Below is a small trained network, with its code and all its weights. Each question gives an input and a class and asks what happens when units are switched off, that is, made to give their printed mean instead of their output.

import numpy as np


def w(rows, s, z=0):
    codes = np.array(rows[::2]) - 128.0
    scale = np.full(codes.shape[1], s)
    scale[-1] = z or s
    return codes * scale


def f(y):
    return np.maximum(y, 0)


def log_softmax(a):
    a = a - a.max(-1, keepdims=True)
    return a - np.log(np.exp(a).sum(-1, keepdims=True))


def net(x, mask):
    res = np.array(x, float).reshape(1, 6) / 4 @ E
    y = f(res @ A[0][:, :-1].T + A[0][:, -1])
    res = res + np.where(mask, y, B[0][:, -1]) @ B[0][:, :-1]
    return log_softmax(res[-1] @ U[:, :-1].T + U[:, -1])


A, B = {}, {}
E = w([
[133,127,133,125,137,126,127],'x0',
[217,142,125,74,66,145,52],'x1',
[128,99,8,86,149,74,136],'x2',
[127,124,131,126,133,128,122],'x3',
[133,128,128,127,129,128,135],'x4',
[173,51,136,185,78,87,111],'x5',
],0.013)
A[0] = w([
[175,113,127,84,92,145,82,159],'neuron 1',
[150,71,127,182,109,108,124,174],'neuron 2',
[81,112,124,173,154,123,160,218],'neuron 3',
[141,155,124,52,132,140,120,201],'neuron 4',
[60,177,127,110,194,146,166,215],'neuron 5',
[159,110,128,112,97,117,111,131],'neuron 6',
[128,104,9,78,143,62,140,176],'neuron 7',
[121,152,213,159,108,162,123,239],'neuron 8',
[191,99,132,137,83,109,89,63],'neuron 9',
[116,117,142,199,117,122,130,193],'neuron 10',
[146,179,121,72,120,169,111,161],'neuron 11',
[122,99,126,184,125,105,145,127],'neuron 12',
[183,103,139,129,80,102,93,74],'neuron 13',
[126,85,118,139,138,90,150,155],'neuron 14',
[129,159,225,170,121,162,114,255],'neuron 15',
],0.012,0.0056)
B[0] = w([
[147,247,85,136,147,174,81,201],'neuron 1',
[2,61,173,144,225,85,209,189],'neuron 2',
[29,89,171,153,222,109,197,200],'neuron 3',
[181,191,76,103,85,137,51,189],'neuron 4',
[113,210,53,230,161,235,129,230],'neuron 5',
[123,161,90,142,181,128,113,168],'neuron 6',
[75,124,2,96,208,73,34,248],'neuron 7',
[156,133,244,134,85,203,171,221],'neuron 8',
[77,178,91,215,189,190,169,187],'neuron 9',
[103,102,220,100,144,124,216,175],'neuron 10',
[197,204,151,65,61,128,40,189],'neuron 11',
[81,50,190,39,88,61,171,165],'neuron 12',
[83,163,86,230,187,223,160,184],'neuron 13',
[50,72,102,133,140,94,127,170],'neuron 14',
[181,128,253,139,90,215,197,233],'neuron 15',
],0.0069,0.016)
U = w([
[133,166,146,192,140,175,163,252],'0',
[94,140,59,169,166,126,109,170],'1',
[116,27,193,105,111,107,180,63],'2',
[89,44,119,89,147,16,133,58],'3',
[212,163,155,64,19,148,96,79],'4',
[183,157,89,2,109,85,66,49],'5',
],0.0096,0.0023)

Each question gives the input, the list of numbers given to net, and the class t.
The units are the neurons (one row each of A and B). Each row of codes is followed by its name. A weight is (code - 128) times the scale printed after its matrix; where a second scale follows, it is the last column's (A, B and U).
mask holds one flag per neuron, in row order. A switched-off neuron (its flag False) gives its mean, the last column of its row in B, instead of its output. The means were averaged over made-up inputs and are rounded, as every weight is.
A unit's drop is (log p(t) with every unit on - log p(t) with that unit switched off) / (log p(t) with every unit on - log p(t) with every unit switched off).
The circuit of an input: a set's keep is (log p(t) with only the set's units on - log p(t) with every unit switched off) / (log p(t) with every unit on - log p(t) with every unit switched off). Starting from the 12 units with the biggest drops (on a tie, the unit counted first), units are removed one at a time, each time the one whose removal leaves the highest keep (on an exact tie, the one counted first), for as long as the keep stays at least 0.8.
units of the circuit, in order: the units of the circuit, biggest drop first
most important unit: the unit with the biggest drop
k most important neurons: the k neurons with the biggest drops, biggest first
drop of u: that unit's drop, to one decimal
input [-6,3,4,-3,1,0], class 5: units of the circuit, in order => (neuron 5; neuron 3)
input [-1,0,-8,2,-4,1], class 2: units of the circuit, in order => (neuron 5; neuron 1; neuron 9)
input [1,1,1,-4,6,8], class 1: units of the circuit, in order => (neuron 15)
input [-4,3,1,-1,2,-7], class 5: 2 most important neurons => (neuron 15; neuron 8)
input [2,8,0,-6,7,0], class 4: 4 most important neurons => (neuron 11; neuron 7; neuron 5; neuron 3)
input [5,6,1,1,-1,7], class 1: 2 most important neurons => (neuron 15; neuron 8)
input [0,6,1,3,7,-7], class 5: 2 most important neurons => (neuron 15; neuron 8)
input [-3,2,5,-2,-5,0], class 5: 2 most important neurons => (neuron 5; neuron 3)
input [-2,-5,1,-3,-4,6], class 3: 2 most important neurons => (neuron 15; neuron 8)
input [7,-1,-6,5,-5,5], class 2: drop of neuron 5 => 0.1
input [5,-1,5,-6,-7,4], class 3: drop of neuron 5 => 0.1
input [-1,0,4,5,-8,3], class 3: drop of neuron 5 => 0.4
input [-1,4,1,1,-8,-6], class 5: drop of neuron 15 => 0.2
input [4,8,-1,3,-5,-8], class 4: most important unit => neuron 7
